Below is a small trained network, with its code and all its weights. Each question gives an input and a class and asks what happens when units are switched off, that is, made to give their printed mean instead of their output.

import numpy as np


def w(rows, s, z=0):
    codes = np.array(rows[::2]) - 128.0
    scale = np.full(codes.shape[1], s)
    scale[-1] = z or s
    return codes * scale


def norm(h):
    return h / np.sqrt((h * h).mean(-1, keepdims=True) + 1e-5)


def f(y):
    return np.maximum(y, 0)


def log_softmax(a):
    a = a - a.max(-1, keepdims=True)
    return a - np.log(np.exp(a).sum(-1, keepdims=True))


def net(x, mask):
    res = np.array(x, float).reshape(1, 8) / 4 @ E
    u = 0
    for l in range(3):
        y = f(norm(res) @ A[l][:, :-1].T + A[l][:, -1])
        res = res + np.where(mask[u : u + 3], y, B[l][:, -1]) @ B[l][:, :-1]
        u += 3
    return log_softmax(norm(res)[-1] @ U[:, :-1].T + U[:, -1])


A, B = {}, {}
E = w([
[127,129,126,133,128,129,127,128,127,127,129],'x0',
[64,163,127,96,195,24,60,153,196,68,70],'x1',
[127,129,129,128,129,129,127,128,132,131,130],'x2',
[152,129,229,231,141,175,85,200,127,69,68],'x3',
[130,129,128,128,128,127,129,129,132,131,129],'x4',
[129,125,122,129,124,136,128,127,132,130,125],'x5',
[173,134,195,177,49,37,73,100,247,144,121],'x6',
[130,129,130,127,129,124,128,127,126,127,128],'x7',
],0.0015)
A[0] = w([
[118,123,172,164,174,149,86,187,115,50,70,2],'0.n0',
[203,157,167,152,68,72,104,97,180,148,161,194],'0.n1',
[72,154,97,87,255,91,108,155,132,45,110,15],'0.n2',
],0.0025,0.0008)
B[0] = w([
[133,145,117,231,188,155,53,175,210,166,148,206],'0.n0',
[96,49,113,137,93,137,171,92,184,123,104,253],'0.n1',
[106,121,87,73,5,182,67,90,105,157,47,225],'0.n2',
],0.0034,0.0026)
A[1] = w([
[166,144,196,195,154,129,109,170,184,89,135,109],'1.n0',
[169,164,191,219,176,214,50,252,50,78,99,110],'1.n1',
[155,125,235,202,82,150,112,191,138,72,86,2],'1.n2',
],0.0031,0.00058)
B[1] = w([
[155,118,131,29,129,77,127,160,3,155,149,204],'1.n0',
[50,145,137,171,108,139,228,47,232,103,144,253],'1.n1',
[193,112,94,58,113,142,64,121,6,131,31,228],'1.n2',
],0.0034,0.0033)
A[2] = w([
[163,158,93,92,188,159,162,142,41,148,219,2],'2.n0',
[88,139,146,112,151,13,54,123,215,65,79,164],'2.n1',
[113,112,155,153,151,115,254,66,129,88,154,28],'2.n2',
],0.0035,0.001)
B[2] = w([
[220,141,208,182,195,26,4,233,167,53,52,191],'2.n0',
[179,151,120,142,218,147,180,158,113,100,222,253],'2.n1',
[61,173,209,142,114,59,99,238,61,202,211,201],'2.n2',
],0.0036,0.0031)
U = w([
[228,140,168,137,219,57,62,227,77,100,124,250],'0',
[126,68,139,139,22,86,183,100,174,219,235,59],'1',
[73,161,21,19,120,132,89,101,81,122,71,159],'2',
[162,138,70,102,213,89,182,88,240,79,254,63],'3',
[29,175,211,200,117,174,204,155,57,159,165,102],'4',
[213,54,174,139,52,156,124,54,70,129,16,98],'5',
[48,194,102,193,192,244,118,94,213,59,61,81],'6',
],0.0076,0.0016)

Each question gives the input, the list of numbers given to net, and the class t.
The units are the neurons (one row each of A and B). Each row of codes is followed by its name. A weight is (code - 128) times the scale printed after its matrix; where a second scale follows, it is the last column's (A, B and U).
mask holds one flag per neuron, layer by layer. A switched-off neuron (its flag False) gives its mean, the last column of its row in B, instead of its output. The means were averaged over made-up inputs and are rounded, as every weight is.
A unit's drop is (log p(t) with every unit on - log p(t) with that unit switched off) / (log p(t) with every unit on - log p(t) with every unit switched off).
The circuit of an input: a set's keep is (log p(t) with only the set's units on - log p(t) with every unit switched off) / (log p(t) with every unit on - log p(t) with every unit switched off). Starting from all 9 units, units are removed one at a time, each time the one whose removal leaves the highest keep (on an exact tie, the one counted first), for as long as the keep stays at least 0.8.
circuit, biggest first: the units of the circuit, biggest drop first
most important unit: the unit with the biggest drop
top k neurons: the k neurons with the biggest drops, biggest first
k most important neurons of layer l: the k neurons of layer l with the biggest drops, biggest first
input [5,1,6,2,8,0,-6,-4], class 6: most important unit	0.n2
input [-8,1,2,2,-6,1,0,0], class 6: circuit, biggest first	(1.n1 0.n0)
input [2,-1,-4,2,-5,-2,5,3], class 5: circuit, biggest first	(1.n2 2.n0)
input [4,8,0,8,7,-3,-6,6], class 6: top 2 neurons	(1.n1 0.n2)
input [-5,5,1,-1,0,-3,5,1], class 3: 2 most important neurons of layer 2	(2.n1 2.n0)
input [-5,-8,6,0,8,-5,-5,0], class 0: top 3 neurons	(2.n0 0.n0 1.n1)
input [3,0,7,2,6,-3,-3,8], class 4: 2 most important neurons of layer 2	(2.n2 2.n0)
input [-5,-2,8,8,6,8,-4,0], class 4: top 4 neurons	(1.n1 2.n2 1.n0 0.n2)
input [-2,-2,6,6,-4,-6,1,5], class 5: top 2 neurons	(1.n2 1.n0)
input [-2,0,3,8,-6,-5,-2,7], class 4: top 2 neurons	(1.n1 1.n0)
input [-8,-8,-6,-7,1,7,-5,8], class 0: top 2 neurons	(2.n0 1.n1)
input [6,8,-6,8,8,6,-4,3], class 6: top 2 neurons	(1.n1 0.n2)
input [7,-6,7,-8,-4,0,-2,7], class 0: circuit, biggest first	(2.n0 1.n1)
input [-1,-1,7,0,-5,-8,-7,-7], class 0: top 4 neurons	(2.n0 0.n0 1.n2 1.n1)
input [-1,-7,1,0,1,-2,-2,8], class 0: top 2 neurons	(2.n0 0.n0)
input [5,2,7,-3,5,-2,7,7], class 3: top 2 neurons	(2.n1 1.n1)
input [3,1,-1,4,-6,-7,-8,5], class 6: top 3 neurons	(0.n2 0.n0 1.n0)
input [-4,3,-4,-3,-5,8,4,-1], class 3: circuit, biggest first	(2.n1)
input [-5,1,-3,-7,1,5,8,8], class 3: 2 most important neurons of layer 2	(2.n1 2.n2)
input [0,4,2,0,3,-6,-3,4], class 2: circuit, biggest first	(0.n2)
input [-6,8,3,-2,1,-4,8,-4], class 3: circuit, biggest first	(2.n1 2.n0)
input [5,1,-5,3,5,8,-1,3], class 6: 2 most important neurons of layer 1	(1.n1 1.n2)
